Here is a tiny trained network, its code and every weight. The questions are about switching its units off for an input and a class, where a switched-off unit gives its printed mean instead of its output.

import numpy as np


def w(rows, s, z=0):
    codes = np.array(rows[::2]) - 128.0
    scale = np.full(codes.shape[1], s)
    scale[-1] = z or s
    return codes * scale


def norm(h):
    return h / np.sqrt((h * h).mean(-1, keepdims=True) + 1e-5)


def f(y):
    return y / 2 * (1 + np.tanh(0.7978845608 * (y + 0.044715 * y**3)))


def log_softmax(a):
    a = a - a.max(-1, keepdims=True)
    return a - np.log(np.exp(a).sum(-1, keepdims=True))


def net(x, mask):
    res = np.array(x, float).reshape(1, 2) / 4 @ E
    u = 0
    for l in range(3):
        y = f(norm(res) @ A[l][:, :-1].T + A[l][:, -1])
        res = res + np.where(mask[u : u + 8], y, B[l][:, -1]) @ B[l][:, :-1]
        u += 8
    return log_softmax(norm(res)[-1] @ U[:, :-1].T + U[:, -1])


A, B = {}, {}
E = w([
[110,68,111,126,136,79,1,106,175,156,68,144],'x0',
[196,107,102,142,95,124,86,164,140,28,192,69],'x1',
],0.0084)
A[0] = w([
[154,99,111,125,121,109,120,171,188,82,126,59,143],'0.n1',
[40,139,142,147,147,132,184,151,134,145,61,160,120],'0.n2',
[126,57,131,66,119,109,147,106,105,144,83,167,105],'0.n3',
[153,166,143,133,145,156,116,174,129,81,140,128,161],'0.n4',
[170,187,103,162,76,139,79,132,96,42,113,183,27],'0.n5',
[130,87,151,135,199,90,69,50,159,104,121,169,78],'0.n6',
[111,144,67,199,74,116,181,151,162,168,2,136,4],'0.n7',
[197,81,217,161,91,155,215,138,87,139,164,147,174],'0.n8',
],0.0049,0.0017)
B[0] = w([
[139,145,127,120,184,84,146,146,146,150,142,140,228],'0.n1',
[171,106,89,150,176,59,166,152,149,91,172,104,253],'0.n2',
[174,179,155,175,146,135,132,150,131,106,135,108,186],'0.n3',
[75,110,73,111,88,76,155,144,158,121,84,103,169],'0.n4',
[69,110,98,161,134,95,172,101,151,156,122,112,159],'0.n5',
[128,153,135,114,138,163,76,189,86,106,152,108,242],'0.n6',
[141,153,156,160,116,146,145,87,171,84,125,82,174],'0.n7',
[101,63,171,60,146,139,2,129,119,136,111,152,222],'0.n8',
],0.0072,0.0035)
A[1] = w([
[88,182,115,120,58,254,171,134,21,84,147,144,50],'1.n1',
[55,87,101,78,101,47,102,141,97,202,158,137,1],'1.n2',
[221,164,103,177,178,92,120,140,93,110,182,119,174],'1.n3',
[150,76,90,167,121,117,81,82,179,170,92,103,126],'1.n4',
[119,167,100,107,144,175,208,149,126,123,175,135,70],'1.n5',
[107,189,137,164,136,138,181,82,146,245,87,216,94],'1.n6',
[79,114,104,31,117,89,121,134,203,170,98,142,102],'1.n7',
[209,67,63,175,113,98,83,114,130,124,93,186,30],'1.n8',
],0.0062,0.0011)
B[1] = w([
[170,56,208,206,124,180,114,142,128,177,30,91,184],'1.n1',
[128,161,108,91,133,135,107,94,98,137,85,150,171],'1.n2',
[55,193,92,63,143,140,152,73,112,140,154,122,221],'1.n3',
[185,127,209,133,107,146,203,170,89,164,112,140,207],'1.n4',
[119,131,99,212,122,230,50,197,111,175,83,250,185],'1.n5',
[71,89,118,148,160,50,255,117,179,33,198,43,253],'1.n6',
[106,169,130,181,125,136,154,120,74,141,171,196,179],'1.n7',
[115,105,187,156,112,177,211,111,134,127,99,124,187],'1.n8',
],0.0064,0.0049)
A[2] = w([
[147,71,137,196,124,94,200,123,152,53,189,55,231],'2.n1',
[132,114,198,173,72,201,145,122,73,156,96,133,15],'2.n2',
[178,104,30,114,73,135,138,100,192,63,193,85,11],'2.n3',
[84,118,179,165,126,150,134,142,118,181,66,151,102],'2.n4',
[94,215,155,160,148,168,181,181,103,151,129,129,159],'2.n5',
[122,155,155,132,81,110,174,74,132,186,143,239,144],'2.n6',
[118,236,85,95,161,205,70,2,88,90,151,155,43],'2.n7',
[165,104,194,218,169,177,44,110,196,176,77,161,45],'2.n8',
],0.0065,0.0011)
B[2] = w([
[67,182,75,131,179,66,141,123,176,152,157,158,255],'2.n1',
[205,48,185,101,53,136,65,159,121,144,77,113,179],'2.n2',
[97,185,124,185,204,65,227,87,162,138,184,81,178],'2.n3',
[150,129,49,120,157,133,88,201,121,133,175,71,185],'2.n4',
[193,142,125,79,65,92,32,50,125,102,141,110,186],'2.n5',
[126,165,101,94,61,153,78,67,217,23,74,107,146],'2.n6',
[143,217,122,72,3,142,61,32,109,89,46,201,165],'2.n7',
[183,47,135,110,85,230,152,182,81,150,129,150,219],'2.n8',
],0.0069,0.0076)
U = w([
[76,138,112,149,177,33,173,123,188,125,167,103,224],'0',
[219,41,171,120,86,200,92,199,96,157,97,128,86],'1',
[149,202,120,50,17,120,49,6,110,93,75,191,4],'2',
],0.013,0.0025)

Each question gives the input, the list of numbers given to net, and the class t.
The units are the neurons (one row each of A and B). Each row of codes is followed by its name. A weight is (code - 128) times the scale printed after its matrix; where a second scale follows, it is the last column's (A, B and U).
mask holds one flag per neuron, layer by layer. A switched-off neuron (its flag False) gives its mean, the last column of its row in B, instead of its output. The means were averaged over made-up inputs and are rounded, as every weight is.
A unit's drop is (log p(t) with every unit on - log p(t) with that unit switched off) / (log p(t) with every unit on - log p(t) with every unit switched off).
most important unit: the unit with the biggest drop
k most important neurons: the k neurons with the biggest drops, biggest first
k most important neurons of layer l: the k neurons of layer l with the biggest drops, biggest first
drop of u: that unit's drop, to one decimal
input [-1,3], class 2: 3 most important neurons : [1.n7; 0.n2; 1.n6]
input [-4,-1], class 1: most important neuron : [0.n1]
input [2,3], class 2: 2 most important neurons : [1.n6; 0.n2]
input [-7,-5], class 1: 2 most important neurons of layer 1 : [1.n5; 1.n1]
input [-2,-3], class 2: 3 most important neurons : [0.n2; 0.n5; 1.n3]
input [-1,-2], class 2: 2 most important neurons of layer 1 : [1.n3; 1.n6]
input [8,8], class 0: 3 most important neurons : [1.n5; 0.n8; 1.n1]
input [-3,-3], class 2: 2 most important neurons : [0.n2; 1.n1]
input [3,-1], class 2: 2 most important neurons of layer 1 : [1.n1; 1.n6]
input [-3,3], class 2: 2 most important neurons : [1.n2; 1.n6]
input [6,4], class 1: 2 most important neurons : [1.n6; 0.n2]
input [-4,0], class 1: 2 most important neurons : [1.n1; 0.n1]
input [2,2], class 2: drop of 1.n6 : 0.3
input [-2,0], class 2: drop of 0.n8 : 1.2
input [-7,4], class 1: drop of 1.n2 : 0.0
input [7,8], class 0: most important unit : 0.n8
